Below is a small trained network, with its code and all its weights. Each question gives an input and a class and asks what happens when units are switched off, that is, made to give their printed mean instead of their output.

import numpy as np


def w(rows, s, z=0):
    codes = np.array(rows[::2]) - 128.0
    scale = np.full(codes.shape[1], s)
    scale[-1] = z or s
    return codes * scale


def norm(h):
    return h / np.sqrt((h * h).mean(-1, keepdims=True) + 1e-5)


def f(y):
    return np.maximum(y, 0)


def log_softmax(a):
    a = a - a.max(-1, keepdims=True)
    return a - np.log(np.exp(a).sum(-1, keepdims=True))


def net(x, mask):
    res = np.array(x, float).reshape(1, 8) / 4 @ E
    u = 0
    for l in range(4):
        y = f(norm(res) @ A[l][:, :-1].T + A[l][:, -1])
        res = res + np.where(mask[u : u + 5], y, B[l][:, -1]) @ B[l][:, :-1]
        u += 5
    return log_softmax(norm(res)[-1] @ U[:, :-1].T + U[:, -1])


A, B = {}, {}
E = w([
[56,175,89,254,118,156],'x0',
[48,156,152,48,154,154],'x1',
[168,144,129,112,183,97],'x2',
[126,122,181,75,53,125],'x3',
[134,55,125,140,164,53],'x4',
[175,216,133,186,214,165],'x5',
[170,43,155,112,144,194],'x6',
[120,78,111,118,144,153],'x7',
],0.0061)
A[0] = w([
[190,123,233,105,116,52,112],'0.n1',
[173,158,196,180,163,164,255],'0.n2',
[88,197,104,147,212,70,125],'0.n3',
[202,193,203,164,199,108,193],'0.n4',
[114,2,43,130,175,168,153],'0.n5',
],0.0091,0.0065)
B[0] = w([
[162,123,98,37,158,169,192],'0.n1',
[74,108,56,74,145,197,254],'0.n2',
[86,61,63,105,146,119,199],'0.n3',
[60,55,44,124,2,200,236],'0.n4',
[96,69,136,147,105,32,236],'0.n5',
],0.01,0.0069)
A[1] = w([
[79,137,76,124,99,2,169],'1.n1',
[32,213,184,85,73,78,47],'1.n2',
[245,52,151,3,114,83,126],'1.n3',
[94,108,125,130,123,167,253],'1.n4',
[154,114,124,59,135,166,99],'1.n5',
],0.0074,0.0015)
B[1] = w([
[170,149,58,175,130,116,241],'1.n1',
[2,137,175,127,88,97,175],'1.n2',
[162,47,205,98,106,148,254],'1.n3',
[226,169,160,127,198,177,225],'1.n4',
[125,153,135,125,105,94,193],'1.n5',
],0.01,0.0059)
A[2] = w([
[76,80,117,223,239,203,254],'2.n1',
[127,140,88,158,255,79,62],'2.n2',
[106,137,143,177,68,145,154],'2.n3',
[117,164,162,157,38,107,166],'2.n4',
[93,139,183,123,148,88,136],'2.n5',
],0.009,0.0014)
B[2] = w([
[200,189,66,24,34,129,254],'2.n1',
[32,135,88,147,47,167,167],'2.n2',
[169,254,184,181,134,193,171],'2.n3',
[87,51,178,149,174,107,169],'2.n4',
[90,215,101,152,151,180,148],'2.n5',
],0.0078,0.0055)
A[3] = w([
[121,69,146,141,161,230,94],'3.n1',
[118,123,128,145,161,157,86],'3.n2',
[52,118,108,85,107,121,202],'3.n3',
[37,6,254,56,43,96,252],'3.n4',
[145,159,133,135,222,96,44],'3.n5',
],0.0084,0.002)
B[3] = w([
[26,146,77,171,131,243,162],'3.n1',
[238,255,247,94,127,216,129],'3.n2',
[110,146,12,198,34,82,194],'3.n3',
[153,214,220,152,241,91,252],'3.n4',
[209,209,75,179,156,79,128],'3.n5',
],0.0051,0.011)
U = w([
[39,223,200,168,139,85,112],'0',
[77,102,10,162,70,100,157],'1',
[121,171,129,59,141,233,127],'2',
[207,40,213,113,159,33,139],'3',
[170,174,115,239,142,58,123],'4',
[227,189,121,191,209,103,7],'5',
],0.013,0.015)

Each question gives the input, the list of numbers given to net, and the class t.
The units are the neurons (one row each of A and B). Each row of codes is followed by its name. A weight is (code - 128) times the scale printed after its matrix; where a second scale follows, it is the last column's (A, B and U).
mask holds one flag per neuron, layer by layer. A switched-off neuron (its flag False) gives its mean, the last column of its row in B, instead of its output. The means were averaged over made-up inputs and are rounded, as every weight is.
A unit's drop is (log p(t) with every unit on - log p(t) with that unit switched off) / (log p(t) with every unit on - log p(t) with every unit switched off).
The circuit of an input: a set's keep is (log p(t) with only the set's units on - log p(t) with every unit switched off) / (log p(t) with every unit on - log p(t) with every unit switched off). Starting from the 12 units with the biggest drops (on a tie, the unit counted first), units are removed one at a time, each time the one whose removal leaves the highest keep (on an exact tie, the one counted first), for as long as the keep stays at least 0.8.
units of the circuit, in order: the units of the circuit, biggest drop first
unit that matters most: the unit with the biggest drop
top k neurons: the k neurons with the biggest drops, biggest first
top k neurons in layer l: the k neurons of layer l with the biggest drops, biggest first
drop when u is switched off: that unit's drop, to one decimal
input [-1,2,-6,-4,8,-1,3,-4], class 4: top 2 neurons -> (0.n5, 1.n1)
input [-4,5,-1,-4,2,-8,-5,-1], class 0: top 2 neurons -> (1.n2, 3.n4)
input [0,1,-8,-8,3,-6,2,-8], class 4: units of the circuit, in order -> (0.n2, 0.n3, 0.n4)
input [7,0,-8,5,-1,4,8,-1], class 2: units of the circuit, in order -> (0.n4, 1.n4)
input [8,-1,-2,0,-8,-1,-2,1], class 2: units of the circuit, in order -> (0.n5, 0.n4)
input [-2,-7,-1,-3,-5,8,8,1], class 1: units of the circuit, in order -> (0.n4)
input [0,6,8,-1,-3,-4,6,-2], class 3: units of the circuit, in order -> (0.n4, 1.n3, 0.n2)
input [-8,-8,3,4,8,6,-8,6], class 2: units of the circuit, in order -> (0.n1, 0.n5)
input [7,-7,-5,3,-4,6,-1,-1], class 2: top 2 neurons -> (0.n5, 2.n3)
input [4,-7,-5,5,8,1,-1,-4], class 4: top 3 neurons -> (0.n3, 0.n4, 2.n3)
input [7,8,5,5,-8,-3,-2,7], class 0: top 2 neurons in layer 0 -> (0.n2, 0.n4)
input [4,8,7,3,-4,-5,-4,-7], class 0: top 2 neurons in layer 0 -> (0.n2, 0.n4)
input [5,0,-5,6,-3,3,-4,-2], class 2: top 2 neurons in layer 2 -> (2.n3, 2.n2)
input [-6,5,3,6,5,0,-2,-2], class 3: units of the circuit, in order -> (0.n2)
input [6,-5,6,3,-2,-1,0,3], class 2: top 2 neurons in layer 1 -> (1.n4, 1.n1)
input [-1,7,4,3,-1,-7,0,6], class 0: top 3 neurons -> (1.n2, 3.n4, 2.n5)
input [2,3,1,5,-5,-8,6,4], class 0: top 2 neurons in layer 0 -> (0.n1, 0.n3)
input [4,-2,-6,7,-1,1,3,4], class 2: top 2 neurons in layer 0 -> (0.n4, 0.n3)
input [8,-6,-7,-6,-3,8,7,-5], class 2: drop when 1.n4 is switched off -> 0.2
input [-7,5,-7,-3,-2,-7,-3,8], class 3: unit that matters most -> 1.n3
input [-4,1,-3,-6,-6,-8,-3,-1], class 0: drop when 1.n2 is switched off -> 0.2
input [-1,-6,3,8,1,-5,5,-6], class 3: drop when 0.n4 is switched off -> 0.1
input [3,-7,-8,-5,3,-7,2,-1], class 4: drop when 0.n4 is switched off -> 0.2
input [7,-3,-3,4,3,-3,3,-4], class 4: top 2 neurons in layer 0 -> (0.n4, 0.n3)
